Here is a tiny trained network, its code and every weight. The questions are about switching its units off for an input and a target symbol, where a switched-off unit gives its printed mean instead of its output.

import numpy as np


def w(rows, s, z=0):
    codes = np.array(rows[::2]) - 128.0
    scale = np.full(codes.shape[1], s)
    scale[-1] = z or s
    return codes * scale


def norm(h):
    return h / np.sqrt((h * h).mean(-1, keepdims=True) + 1e-5)


def f(y):
    return np.maximum(y, 0)


def softmax(a):
    e = np.exp(a - a.max(-1, keepdims=True))
    return e / e.sum(-1, keepdims=True)


def log_softmax(a):
    a = a - a.max(-1, keepdims=True)
    return a - np.log(np.exp(a).sum(-1, keepdims=True))


def net(x, mask):
    ids = ['ΛΦΩαθξ'.index(c) for c in x.split()]
    T = len(ids)
    res = E[ids] + P[:T]
    u = 0
    for l in range(3):
        r = norm(res)
        for j in range(2):
            rows = slice(2 * j, 2 * j + 2)
            q, k, v = (r @ M[l][rows].T for M in (Q, K, V))
            z = softmax(np.where(np.tri(T) > 0, q @ k.T / 2**0.5, -1e9)) @ v
            o = O[l][rows]
            res = res + np.where(mask[u + j], z, o[:, -1]) @ o[:, :-1]
        u += 2
        y = f(norm(res) @ A[l][:, :-1].T + A[l][:, -1])
        res = res + np.where(mask[u : u + 4], y, B[l][:, -1]) @ B[l][:, :-1]
        u += 4
    return log_softmax(norm(res)[-1] @ U[:, :-1].T + U[:, -1])


Q, K, V, O, A, B = {}, {}, {}, {}, {}, {}
E = w([
[151,107,83,146],'Λ',
[229,109,57,64],'Φ',
[167,249,76,25],'Ω',
[98,107,213,211],'α',
[232,175,225,125],'θ',
[157,204,66,23],'ξ',
],0.013)
P = w([
[168,191,88,254],'0',
[102,116,184,222],'1',
[77,108,192,212],'2',
[59,146,184,221],'3',
[186,100,58,103],'4',
[145,60,188,120],'5',
[88,68,208,2],'6',
[96,189,139,100],'7',
],0.0072)
Q[0] = w([
[202,247,183,104],'0.h0',
[162,115,144,129],'0.h0',
[125,41,148,157],'0.h1',
[104,98,83,145],'0.h1',
],0.012)
K[0] = w([
[81,183,10,84],'0.h0',
[112,108,115,125],'0.h0',
[65,73,109,165],'0.h1',
[100,112,181,140],'0.h1',
],0.012)
V[0] = w([
[45,200,3,63],'0.h0',
[166,134,80,35],'0.h0',
[187,138,152,200],'0.h1',
[5,94,8,164],'0.h1',
],0.0063)
O[0] = w([
[113,88,132,107,210],'0.h0',
[190,1,175,52,206],'0.h0',
[213,96,112,21,202],'0.h1',
[165,137,124,200,3],'0.h1',
],0.0084,0.0039)
A[0] = w([
[64,58,2,38,88],'0.n0',
[11,71,131,202,159],'0.n1',
[124,131,26,188,4],'0.n2',
[65,89,12,84,131],'0.n3',
],0.0084,0.002)
B[0] = w([
[115,184,118,136,252],'0.n0',
[173,6,210,63,155],'0.n1',
[157,158,113,132,154],'0.n2',
[91,48,175,93,191],'0.n3',
],0.011,0.005)
Q[1] = w([
[124,85,110,217],'1.h0',
[68,184,149,181],'1.h0',
[251,107,85,215],'1.h1',
[134,254,69,114],'1.h1',
],0.0066)
K[1] = w([
[161,118,163,197],'1.h0',
[100,205,151,126],'1.h0',
[149,101,249,152],'1.h1',
[156,92,116,174],'1.h1',
],0.014)
V[1] = w([
[207,216,157,80],'1.h0',
[137,110,49,80],'1.h0',
[124,71,95,74],'1.h1',
[9,118,84,61],'1.h1',
],0.011)
O[1] = w([
[140,61,101,123,255],'1.h0',
[94,46,150,244,178],'1.h0',
[114,11,126,168,159],'1.h1',
[254,179,113,181,95],'1.h1',
],0.0093,0.009)
A[1] = w([
[51,144,170,109,39],'1.n0',
[142,57,67,119,120],'1.n1',
[85,49,1,194,184],'1.n2',
[120,203,101,96,252],'1.n3',
],0.0096,0.0027)
B[1] = w([
[128,2,103,180,154],'1.n0',
[90,136,170,100,254],'1.n1',
[150,236,180,160,247],'1.n2',
[74,112,232,202,162],'1.n3',
],0.0092,0.0062)
Q[2] = w([
[161,40,251,147],'2.h0',
[94,174,51,191],'2.h0',
[110,112,52,127],'2.h1',
[172,188,58,156],'2.h1',
],0.015)
K[2] = w([
[158,164,8,100],'2.h0',
[111,138,229,121],'2.h0',
[158,50,70,47],'2.h1',
[227,145,96,19],'2.h1',
],0.014)
V[2] = w([
[80,122,166,5],'2.h0',
[169,185,146,104],'2.h0',
[152,131,129,92],'2.h1',
[81,150,154,187],'2.h1',
],0.02)
O[2] = w([
[110,128,205,84,242],'2.h0',
[184,161,80,2,140],'2.h0',
[52,177,71,93,91],'2.h1',
[198,134,230,215,247],'2.h1',
],0.012,0.011)
A[2] = w([
[136,210,28,90,60],'2.n0',
[48,164,227,6,94],'2.n1',
[203,115,246,1,255],'2.n2',
[30,84,116,180,39],'2.n3',
],0.0063,0.0011)
B[2] = w([
[132,36,144,128,133],'2.n0',
[115,148,112,228,192],'2.n1',
[219,44,155,127,255],'2.n2',
[73,12,104,164,134],'2.n3',
],0.011,0.01)
U = w([
[122,255,149,159,131],'Λ',
[129,147,79,149,5],'Φ',
[28,23,64,205,60],'Ω',
[135,105,15,197,250],'α',
[186,100,31,72,151],'θ',
[36,108,114,60,163],'ξ',
],0.0087,0.0021)

Each question gives the input, a string of symbols that net reads in full, and the target symbol t.
The units are the heads (2 rows each of Q, K, V and O) and the neurons (one row each of A and B). Each row of codes is followed by its name. A weight is (code - 128) times the scale printed after its matrix; where a second scale follows, it is the last column's (O, A, B and U).
mask holds one flag per unit, layer by layer, with each layer's heads first. A switched-off unit (its flag False) gives its mean, the last column of its rows in O or B, instead of its output. The means were averaged over made-up inputs and are rounded, as every weight is.
A unit's drop is (log p(t) with every unit on - log p(t) with that unit switched off) / (log p(t) with every unit on - log p(t) with every unit switched off).
The circuit of an input: a set's keep is (log p(t) with only the set's units on - log p(t) with every unit switched off) / (log p(t) with every unit on - log p(t) with every unit switched off). Starting from the 12 units with the biggest drops (on a tie, the unit counted first), units are removed one at a time, each time the one whose removal leaves the highest keep (on an exact tie, the one counted first), for as long as the keep stays at least 0.8.
units of the circuit, in order: the units of the circuit, biggest drop first
unit that matters most: the unit with the biggest drop
top k neurons in layer l: the k neurons of layer l with the biggest drops, biggest first
which heads matter: for each layer, one digit per head in row order, 1 if its drop is at least 0.15 and else 0, layers parted by /
input Ω α α, target θ: units of the circuit, in order	[1.n2, 2.h0, 1.h0]
input θ Φ Φ Φ, target ξ: top 2 neurons in layer 1	[1.n2, 1.n1]
input ξ Ω α ξ, target α: top 3 neurons in layer 0	[0.n3, 0.n1, 0.n0]
input θ θ θ ξ θ, target ξ: units of the circuit, in order	[2.h1, 1.h0, 1.h1]
input ξ Φ Λ, target Λ: units of the circuit, in order	[0.h0, 1.n2]
input θ θ θ, target ξ: which heads matter	01 / 11 / 01
input θ Λ Ω Ω, target Ω: unit that matters most	1.h1
input Ω Ω θ, target θ: units of the circuit, in order	[1.n2, 2.h0, 1.h0]
input θ θ Φ Ω, target ξ: top 2 neurons in layer 1	[1.n2, 1.n3]
input Ω Ω θ Ω, target θ: units of the circuit, in order	[1.n2, 2.h0, 1.h0]
input Φ θ ξ, target Ω: which heads matter	10 / 10 / 11
input Φ Ω ξ, target Ω: units of the circuit, in order	[2.h0, 2.h1]
input Φ Φ θ Ω Φ, target Ω: units of the circuit, in order	[2.h0, 1.h0]
input α Λ θ θ α, target Λ: top 2 neurons in layer 0	[0.n1, 0.n3]
input α θ Φ, target Λ: units of the circuit, in order	[0.h0, 1.h1]
input Ω θ Φ Ω, target θ: which heads matter	10 / 11 / 11
input θ θ α, target ξ: unit that matters most	1.h0
input Φ Φ θ Φ Ω, target Ω: units of the circuit, in order	[1.h0, 2.h0]
input Ω θ θ, target θ: top 2 neurons in layer 1	[1.n2, 1.n3]
input θ θ α θ Ω, target ξ: unit that matters most	0.n1
